Each row is shifted at random along 7 fixed directions that mean nothing.
Known rows, with every step that occurs:
malez > dulo > divo > rerap: [ 100  302  321 -292 -200   17  -94   16  -16  -45   39    0  176  -24
   84  519 -317  213  -24 -464 -162 -273 -384  149 -209  304 -113  305
  257   -6 -612  -82 -273 -160  693  -63  -85 -333  -25  188  221   34
 -242 -528]
defo > divo > dulo > malez > gekuf > zukarez > rerap > feko: [  81  -97 -161   99   18  -88   96  149 -284  128  110   45 -199  -35
   -7  164  153  115    9   -5  172 -297  181  210  -36   36  -23   73
 -149  137  -23   -1   69  -91   78  -19 -183  -31 -249  142 -181    3
 -135  -20]
rerap > defo > zukarez > feko > rilev > divo > dulo: [ 116  184 -188  -59 -105 -141  134   87 -172    2  -62   50  -57  244
  100  123 -243  267  192 -160  186  -40 -241  253  228  142  206  162
  257 -127 -274 -122 -255   16  265 -145  -33   36  -73   -1  -72  128
 -108   72]
dulo > malez > gekuf > rerap > defo: [  39   87   27  -49   68  -65  103  232 -244  111  127 -140 -105  -54
  223  416   32   76 -100 -104  226 -108   61  194 -155  141 -135   93
  -13   69 -132   -7  -43 -113  469  112  -90 -262 -157  143   72    0
 -237 -368]
gekuf > zukarez > feko > rerap > defo > divo > malez > dulo: [-133   76 -115  149   26   57  173 -191   80 -109  140  220  138 -420
 -339  122  147  218  255   53  196 -508 -180  469 -121   96  202  -47
 -108  248  -33 -192   31 -233  247  -85 -269   94   49  -15  -76  195
 -185  223]
rerap > feko > divo > malez > defo > zukarez: [-118  159 -146   41  131 -184  139  -98  -46  292  167   81  -55 -210
 -198  171  158   57  -37  -14 -167    6  -74  128   87 -122  156   16
  -16  -49 -140 -127   11  -77  384   43 -198 -186    3 -268   83  114
 -204   10]
divo > dulo > malez > defo > zukarez > rerap > feko: [ 156   68   47    1  -97 -125   -4  -83 -166  166   39   66  -61 -191
   12  325   52  -33 -174 -185 -129 -296  -47  162  -20   66  -30  -41
   96  115 -202  101   92  -45  228   89 -171 -178 -258   66  -43 -104
 -119 -116]
malez > dulo > divo > rerap > defo > zukarez: [-217   -7  -93   60  116   38  -89  531 -188  162  229   75 -156  -46
  237  272  306   69  240  -94  386  144  -71  133  -83   73 -410  215
 -224   71  112  -40 -429  -73  210  225 -110 -265 -212  326  -80  -75
 -121 -367]
zukarez > rerap > defo > divo: [-266 -252  -78  308  152  -64  -15  598   76  250  573  199 -343 -207
 -143 -240  911  130  424  158  433  -19  451   55 -126 -109 -528  189
 -601  202  515  -55 -508 -248 -199  166  -12   19 -299  388 -366   87
 -116 -253]
rerap > defo > divo > dulo > malez > gekuf > zukarez > feko > rilev: [ -11  161  251  197   54 -198   88   94  368  279  334   79  -17 -272
  -20   53  319 -127  -12   20  -31   46 -246   44  -66 -172 -108  -21
 -185  -82 -312 -298  -53 -208  201  217 -302 -276  -55   96   95  -57
 -137  -44]
dulo > malez > gekuf > zukarez > feko > rilev: [-103  -25 -325  418  279 -110  227  348 -135  182  269    5 -292  116
  -82 -103  296  -38  166  409  493 -170  -87  320   47 -264   87   38
 -322    5   85 -414   79 -270 -160  -11 -374  121 -285  190 -178  338
  -23  555]
zukarez > feko > rerap > defo > divo > dulo > malez > gekuf: [  65 -169 -173  133   24  -79   93  305 -157   72  243   21 -237  -59
   62  -52   67  153   41   20  219 -359  166    8 -107  -71 -110  167
 -186   71  -88   23 -137 -322  247  -82  -79 -140 -359  125 -107  178
  -85  -75]
dulo > divo > rerap > feko > zukarez: [ -83  154 -118   75   76  -91   -1   68 -187   46   -2  231   19  140
  -56  168  145   35  186   82  188 -155 -150  490   48 -132  -12  -74
  102  151   35  -48 -100  -34 -108   55 -203  -11 -291  115 -130  151
 -152  292]
gekuf > rerap > feko > rilev > malez > defo > dulo > divo: [-135  424   78  255  277 -182  249   66  328  163  373   25   55 -311
  -92  -53  260    6  -10   17  213 -220  -88   90 -182 -266  104  111
 -365  -28 -151 -420  -13 -280  319   99 -320 -108  100   15    2  394
 -221 -241]
zukarez > feko > divo > malez > defo > dulo: [ -12 -115 -239  -51  -70  -16   -1  228 -248  147  202   75 -222  -77
   36    7   40  258  115  -61  196 -112   54  -34   16  101  -21  297
 -200   22  -43   78 -265 -206  484  -93  -12 -198 -351   67  -22    3
  -17 -141]
malez > gekuf > rerap > defo > zukarez > feko: [  71  -86 -109  195  120  -85  150  128 -146  176  269  211 -155 -210
   39  106  425   28  122  198  416  -76   53  339  140  -38 -135 -247
 -183  127  134  -95 -137   24 -176  153 -289   73 -156  193 -323  155
 -176  184]
defo > rerap > feko > zukarez: [-240  112   12  105  141  -66   69   72   35  117   94  266   99 -147
 -146  135  484  -42  311  214  226 -119  -84  491  -15  -88 -107 -108
   -6  149  171  -90 -164  -15 -112  171 -239    8  -59  151  -77  141
 -230  150]
gekuf > zukarez > feko > rilev > rerap: [-246 -245   24   25 -258  -25   22  235  -79  112  -17   46  -63   18
 -262  -86  -30  208  219   46 -135 -210   62  -81 -188   91  121  621
  -45 -217  -87    7   12 -201  562 -234   42 -137  -18 -119   63  178
 -178 -165]
malez > gekuf > zukarez > rerap > defo > dulo: [  -5  114  157  -94   13   16   51  111    3  133  171  103   64 -373
  194  326  222  -17   14 -136  161  -62 -179  164 -125  218 -215  -12
  -39  112 -183   10 -253  -27  400  220 -216 -253  -49  275   31 -172
 -197 -443]
gekuf > zukarez > feko > divo: [-232  217  -27  180  342 -123  370  543   14  257  112 -265 -221  115
 -240   87  207  113  206  165  321  -77   39  109  -63  -16   -2  599
 -289 -231  -79 -595  -63 -246  255   46 -255   80  325   79  138  469
 -191 -191]
rerap > defo > dulo > malez > gekuf: [  11 -128  107  -95 -187  159   61 -162   -2    0  139  248  147 -406
  -35  192  208   67   66   28  -93 -344  -86  145 -249  238  -55 -114
   68  193 -310  129 -130 -137  494 -136 -165 -302  -66  149  -45  -19
 -196  -42]
zukarez > rerap > defo > divo > dulo > malez > gekuf: [ 182  -39 -277  158  157  -66   35  453 -376  118  259  -56 -363   75
  329  140   47   10 -211  -82  382 -247  -85   39  -46 -122 -264   40
 -170   86 -197  -52 -255 -235  197   82 -233 -200 -578  420 -184  145
    4  -25]
gekuf > rerap > defo > dulo > divo: [ -32  -27 -382  -44  -24  192  144  240 -517  -39   -8  -13 -101  257
   61  138  -31  323  272   44  461  -92   79  222 -140  271  140  270
 -194  138  111   51 -159  -74  304 -243  -34  -96 -275  168 -155   29
  -75   10]
gekuf > zukarez > rerap > feko > divo > dulo > malez > defo: [ 240 -103  -54 -274 -245   21    1  215 -353   80  -88 -109  -90   59
  178  438 -424  380  100 -175   40 -135   49   56  -26  371  143  325
  165 -156 -331  189  -80 -182  769 -293  139 -322 -109 -206  189  -90
 -243 -191]
malez > defo > dulo > divo > rerap > feko > zukarez: [-337  -11    3   28  -12   44  -96  434 -100  110   53   73  -33  -11
  -49  150   76  131  247  -37  154  -86  -38   77 -195   11 -223  490
 -187    8   47   -6 -179 -249  379   76  -67 -298 -188   92  117   17
 -123 -298]
feko > zukarez > rerap > defo > dulo: [ -45   97  -49  -53   10   44    2  242 -238  122   35   29  -54 -112
  188  290  136  -31   20 -130  260  -65 -217  169  -82  191 -192  111
  -24  122  -19   86 -251  -32  305  213 -151 -221 -312  338    7 -180
  -45 -272]
defo > divo > dulo > malez > gekuf > zukarez > rerap > feko > rilev: [ -78 -168  219  -47 -204  -49  -37  173  215  103  170  173   97 -167
    2  173  294  171  406   23   28  -63   22  229  -74  181 -133  112
    0   14 -100   27 -179 -126  195  -70  -16 -192    3   95   32 -236
 -256 -109]
malez > dulo > divo > rerap > defo: [-249   11 -161   31 -187  348  -41  183 -453 -194  -91    3   42   30
 -101  434 -235  203  102 -178  211 -381 -300  334 -282  369  -85  332
   55  303   15   64  -59 -229  480  -91  -81 -180 -311  237  -44    3
  -19  -92]
malez > defo > dulo > divo > rerap: [-275  403  108  275  287 -201  141  253  335   79  524   22  -44 -262
 -224  -69  124  156  130  -85  194 -442  -39  174 -213 -266 -100  339
 -340   59  -71 -484 -147 -523  269   73 -245   39    9   65   37  620
 -262 -488]
dulo > divo > malez > gekuf: [ -35  142 -144  136  110  -27  146    0 -171   82  206  -37 -157  -77
 -178   91  -53   17 -335  -99 -183 -389 -271   19 -196 -151   13  180
  -73   71 -482 -291   53 -335  527  -54 -375 -214 -236  115    8  364
  -56   16]
gekuf > rerap > feko > rilev > divo > malez > defo > zukarez: [-283  -15 -264  163  105 -172  186  -45    5  228  246  130  -64 -233
 -343  -54  175  239  194  146  -29  -79  118  160   44 -173  310  138
 -215  -60   91 -154  125 -176  360 -124 -136  -57   53 -436   -2  252
 -267   84]
malez > defo > dulo > divo: [ 209  241 -155   -2  142  -41   31  231 -253  163  232   44 -165  109
  295  132  103   24  -92  -90  321   39 -156   24  -37  -61  -99   28
 -187   18 -251  -98 -374  -87  263   37 -216 -258 -399  322 -124   86
  -26  -76]
zukarez > rerap > feko > rilev: [  80   53  583 -264 -363 -267   -9 -456  522  143   73  248  343 -339
 -271  205  276   41  281  -99 -630 -197   57  270  -27  221  116  -85
  455   -1 -375  106   20  -23  261 -130   64 -142  240 -229  202 -263
 -359 -153]
rilev > feko > rerap > defo > zukarez: [-192  175  -26  110  252 -166  190  282   17  196  156  103    1 -143
  109  196  436   -1  305  145  419   71    4  402  113  -28 -153  -67
   14   -6  222 -133 -275   48  -38  248 -136   58  132   92  -91  198
 -315 -176]
defo > divo > rerap > feko > rilev > malez: [-331  163 -104  121  -91    5  206  -64 -109   74  -99  -24   55  -26
 -326  173   72   45  -67  -68  -73 -350 -364  224  -69   89  230  279
  143  -38 -161 -228  151  -49  494  -45 -177  -67   73   83   -8  261
 -106  119]
gekuf > rerap > feko > divo: [  12 -113  -96 -197 -152   -5  -68  166 -420  118  -74   64 -110  309
   26  259  142  182  109  -62   69   27  120  160  -45  170  -72  242
   22  108  -45  171 -188  103  257  -81   24 -248 -368  207  -44 -209
  -47    2]
feko > zukarez > rerap > defo > dulo > divo > malez: [-263  200  116  241   63    5  116  152  295   25  294  109   18 -351
 -300  -23  268  170  228  -34   22 -332 -222  255 -265  -48 -104  218
 -236  122  -66 -339  -72 -423  321   64 -243  -42   62   80  -19  362
 -249 -202]

Rows:
[-213   79  114   19   45  -51  181  292   64  177   -6 -125   25 -108
 -239  264  149  139  202  -16   -2 -217   66  123 -125  136  -11  454
  -33  -91  -52 -159  -16 -182  378  -29  -68 -103  243  -76  167  147
 -243 -300] -> dulo > malez > defo > zukarez > rerap > feko > divo
[ 168  -66   23   42 -134  -88  108   25   47  103  106  317   32   16
   39  -33  263  152  234  154  126   12 -167  228  142  -10   99 -139
   90 -131 -285 -120 -269   97   71 -185 -168  -22   20   65 -303  213
 -226  361] -> dulo > malez > gekuf > zukarez > feko > rilev > divo
[ 519   47  289 -405 -323 -415 -148 -400  171  105  116  399   77  -51
  136   77  -25  212  113 -321 -463  -18  136  168  190   29   86 -271
  422   42 -557  275 -297  110  201 -130  100 -203 -229 -184  -13 -312
 -254  -93] -> malez > gekuf > zukarez > rerap > feko > divo > dulo
[-135  140 -168   15  132  103  114  209 -301  109   32   30   30  -67
  196  487  105   56   42  -16  388  123 -348  361  -38  131  -84  -77
  -46   88  -22  -74 -174   77  315  202 -280 -268 -111  205   -3  -64
 -203  -35] -> feko > divo > dulo > malez > gekuf > rerap > defo > zukarez
[ -77 -235 -425  -17 -152  113 -149  361 -518  -22    3    4 -256  170
  111  155  -95  245   81 -201  261 -202 -119    8  -96  170  -73  429
 -120   91  -57  148 -268 -172  517 -134   14 -260 -574  279  -71 -159
  136   20] -> feko > rilev > rerap > defo > divo > malez > dulo
[   8   72    2  235  -93   84  -29  215  -16   88  179  164 -140  -78
   53    9  223  -11   23  -16  169 -174 -406   62 -200  -40 -167   64
 -211   51 -255 -189 -202 -205  262   66 -279 -258 -353  425 -173  164
    6  141] -> defo > zukarez > feko > rilev > divo > dulo > malez
[-116  188   17   86   62  -82  259  -66   56  207  123   70  135 -250
 -171  219  242   23  -76  -38   13   20 -173  146   14    9   80  -35
  -13  -55 -121 -124  -95   49  292  117 -228 -150  151  -44  -14   32
 -257 -111] -> malez > gekuf > zukarez > feko > rilev > rerap > defo > divo
[-109  -73 -231  163  -20  -74   34  189 -173   94   87   50  -90   98
  -80  129   97  114  216   99  174 -165  -81  342   81  -34   89  100
   -6   66  107  -41   37 -167   17  -99 -109   -6 -306   -1  -93    4
  -77  305] -> dulo > divo > malez > defo > zukarez > rerap > feko > rilev
[ -85 -245  -40  -29 -237  145 -206  535 -277  119   31   18 -135  178
  240  282   38   99  231 -103  258  153 -267    1  -53  239 -313  391
 -101  -43  -63  101 -333  -91  305   38  -23 -393 -427  353   15 -360
   65  -72] -> malez > dulo > divo > rerap > defo > zukarez > feko > rilev
[-285   72 -220  186  -97  529   68  142 -393  -83  -85   87  145 -147
 -114  340  -80   60  -64   24  343 -241 -699  207 -362  234   61  224
 -288  184 -105 -142   28 -148  566  -36 -444 -323 -234  355 -116   51
   25  228] -> gekuf > zukarez > rerap > feko > rilev > malez > defo > dulo > divo
[ -43   94 -211  -14   31  -75  148  132 -154  126  112    5  -49 -137
   58  176 -102  241   65  -71  229 -126 -130  152   74   91  185  207
  -75  -73 -134  -85  -75 -132  515  -68 -137 -110  -58  -85   45   79
 -174 -149] -> gekuf > zukarez > rerap > feko > rilev > divo > malez > defo > dulo
[-167  177  -19  328  278  -24  304 -133  243  -19  306  397  179 -445
 -223   13  400   62  257  392  341 -348 -165  638 -114 -224  166 -379
 -186  190  -74 -445   49 -152  -24  -13 -530  166  255   22 -255  544
 -414  403] -> rilev > rerap > feko > divo > dulo > malez > gekuf > zukarez
[ -47   81 -115  -76   30  186  130  105 -409  130  -68  -60   -4  -13
   93  487 -150   39 -217  -52   66   -4 -410  110 -231  172   56  166
  -91  -13 -455 -147   62  -23  701   35 -396 -460  -85  162  166  -89
 -149  -58] -> defo > rerap > feko > divo > dulo > malez > gekuf > zukarez
[ -75   11 -279   84   89  -72    8  329 -313  289  148  -32 -226   34
  184  188   19   79  -71  -42  217  150 -114  -66   -8 -106    6  216
 -264 -134  -86  -39  -97  -83  477   72 -158 -392 -328   -3   34  -25
  -76  -83] -> gekuf > rerap > feko > rilev > divo > dulo > malez > defo > zukarez
[ -35   55 -149  130  -20  -54  277   33   19    7   53   27  -59  -43
 -263  -32   54  284  404  135  144 -390  129  320  -68  116  292  148
  -19   42   10 -149   64 -279  197 -260  -22  109   73 -154  -39  319
 -214  166] -> rerap > defo > zukarez > feko > divo > dulo > malez
[ -75  -50   -8   30  -29   -4  108  103  -31  200  178  149   25 -222
  -65  203  405   95   85  -27  102   70  -95  174   -1  105 -101  -69
  -79   38    3   13 -246   57  213   95 -130 -181  -30  114 -142 -127
 -234  -54] -> feko > rilev > malez > gekuf > zukarez > rerap > defo > divo
